Below is a small trained network, with its code and all its weights. Each question gives an input and a target symbol and asks what happens when units are switched off, that is, made to give their printed mean instead of their output.

import numpy as np


def w(rows, s, z=0):
    codes = np.array(rows[::2]) - 128.0
    scale = np.full(codes.shape[1], s)
    scale[-1] = z or s
    return codes * scale


def f(y):
    return np.maximum(y, 0)


def softmax(a):
    e = np.exp(a - a.max(-1, keepdims=True))
    return e / e.sum(-1, keepdims=True)


def log_softmax(a):
    a = a - a.max(-1, keepdims=True)
    return a - np.log(np.exp(a).sum(-1, keepdims=True))


def net(x, mask):
    ids = ['ΘΞαβγεησ'.index(c) for c in x.split()]
    T = len(ids)
    res = E[ids] + P[:T]
    r = res
    for j in range(2):
        rows = slice(2 * j, 2 * j + 2)
        q, k, v = (r @ M[0][rows].T for M in (Q, K, V))
        z = softmax(np.where(np.tri(T) > 0, q @ k.T / 2**0.5, -1e9)) @ v
        o = O[0][rows]
        res = res + np.where(mask[j], z, o[:, -1]) @ o[:, :-1]
    y = f(res @ A[0][:, :-1].T + A[0][:, -1])
    res = res + np.where(mask[2:14], y, B[0][:, -1]) @ B[0][:, :-1]
    return log_softmax(res[-1] @ U[:, :-1].T + U[:, -1])


Q, K, V, O, A, B = {}, {}, {}, {}, {}, {}
E = w([
[124,133,132,122,162],'Θ',
[110,129,111,117,155],'Ξ',
[225,6,109,226,61],'α',
[119,112,156,137,179],'β',
[103,143,132,156,77],'γ',
[123,125,138,125,171],'ε',
[105,132,165,66,120],'η',
[122,129,136,125,166],'σ',
],0.02)
P = w([
[87,146,113,164,249],'0',
[120,137,119,95,151],'1',
[134,147,96,103,141],'2',
[136,144,91,113,131],'3',
[138,146,91,118,128],'4',
[139,146,90,122,123],'5',
],0.015)
Q[0] = w([
[190,114,88,162,118],'H0',
[155,142,78,208,148],'H0',
[162,108,109,103,143],'H1',
[201,165,253,63,156],'H1',
],0.011)
K[0] = w([
[123,78,154,138,89],'H0',
[122,103,120,204,115],'H0',
[150,65,185,130,101],'H1',
[250,7,102,123,143],'H1',
],0.012)
V[0] = w([
[101,175,122,97,102],'H0',
[254,35,66,160,9],'H0',
[99,198,142,115,81],'H1',
[171,136,114,67,203],'H1',
],0.0097)
O[0] = w([
[96,165,75,111,93,3],'H0',
[35,128,254,194,92,226],'H0',
[47,69,97,109,172,70],'H1',
[197,79,94,69,176,141],'H1',
],0.0089,0.0037)
A[0] = w([
[114,228,88,90,87,229],'N0',
[140,194,133,85,45,9],'N1',
[84,179,154,182,106,80],'N2',
[210,104,94,137,26,1],'N3',
[163,207,45,29,148,171],'N4',
[90,102,179,43,161,173],'N5',
[225,46,60,199,68,203],'N6',
[126,106,195,105,25,168],'N7',
[170,79,102,161,135,222],'N8',
[174,93,48,16,134,121],'N9',
[217,120,75,55,161,25],'N10',
[148,1,91,66,189,34],'N11',
],0.0093,0.009)
B[0] = w([
[136,120,102,184,89,189],'N0',
[161,29,193,124,155,129],'N1',
[132,118,114,91,137,188],'N2',
[200,131,7,199,225,130],'N3',
[132,108,157,81,145,253],'N4',
[157,107,76,138,154,144],'N5',
[122,99,166,47,133,189],'N6',
[150,140,100,130,160,207],'N7',
[138,162,103,157,91,183],'N8',
[108,106,146,108,156,234],'N9',
[141,171,94,194,95,208],'N10',
[82,140,128,163,91,176],'N11',
],0.017,0.02)
U = w([
[147,124,132,155,125,53],'Θ',
[149,133,134,153,125,68],'Ξ',
[141,120,100,97,243,161],'α',
[152,125,129,166,121,66],'β',
[101,113,152,144,63,173],'γ',
[71,79,224,66,115,228],'ε',
[121,117,78,254,109,212],'η',
[181,86,86,201,146,1],'σ',
],0.014,0.0068)

Each question gives the input, a string of symbols that net reads in full, and the target symbol t.
The units are the heads (2 rows each of Q, K, V and O) and the neurons (one row each of A and B). Each row of codes is followed by its name. A weight is (code - 128) times the scale printed after its matrix; where a second scale follows, it is the last column's (O, A, B and U).
mask holds one flag per unit, heads first, then neurons. A switched-off unit (its flag False) gives its mean, the last column of its rows in O or B, instead of its output. The means were averaged over made-up inputs and are rounded, as every weight is.
A unit's drop is (log p(t) with every unit on - log p(t) with that unit switched off) / (log p(t) with every unit on - log p(t) with every unit switched off).
The circuit of an input: a set's keep is (log p(t) with only the set's units on - log p(t) with every unit switched off) / (log p(t) with every unit on - log p(t) with every unit switched off). Starting from the 12 units with the biggest drops (on a tie, the unit counted first), units are removed one at a time, each time the one whose removal leaves the highest keep (on an exact tie, the one counted first), for as long as the keep stays at least 0.8.
circuit, biggest first: the units of the circuit, biggest drop first
top k neurons: the k neurons with the biggest drops, biggest first
which heads matter: for each layer, one digit per head in row order, 1 if its drop is at least 0.15 and else 0, layers parted by /
drop when u is switched off: that unit's drop, to one decimal
input σ σ α, target ε: top 2 neurons -> [N10, N0]
input α γ Ξ, target η: circuit, biggest first -> [N6]
input α γ α α η, target σ: top 2 neurons -> [N0, N6]
input η γ Ξ γ, target ε: top 2 neurons -> [N10, N7]
input γ Ξ γ γ γ, target η: which heads matter -> 01
input Ξ σ γ α γ ε, target η: top 4 neurons -> [N4, N6, N9, N2]
input Θ Θ Ξ γ, target α: top 4 neurons -> [N3, N6, N11, N4]
input Θ γ α σ, target η: which heads matter -> 00
input γ σ η, target α: top 3 neurons -> [N4, N9, N5]
input ε ε γ, target α: top 4 neurons -> [N3, N6, N4, N9]
input α γ γ, target η: top 2 neurons -> [N4, N6]
input Θ ε Ξ Ξ, target ε: top 4 neurons -> [N4, N9, N6, N7]
input β β σ γ Ξ Ξ, target ε: top 2 neurons -> [N7, N4]
input γ α γ Θ Ξ, target η: circuit, biggest first -> [N4]
input Θ γ α η, target σ: top 2 neurons -> [N0, N3]
input γ Ξ α β Θ, target η: drop when N1 is switched off -> 0.0
input ε σ γ γ, target ε: drop when H0 is switched off -> 3.9
input β γ γ η, target α: drop when N5 is switched off -> 0.6
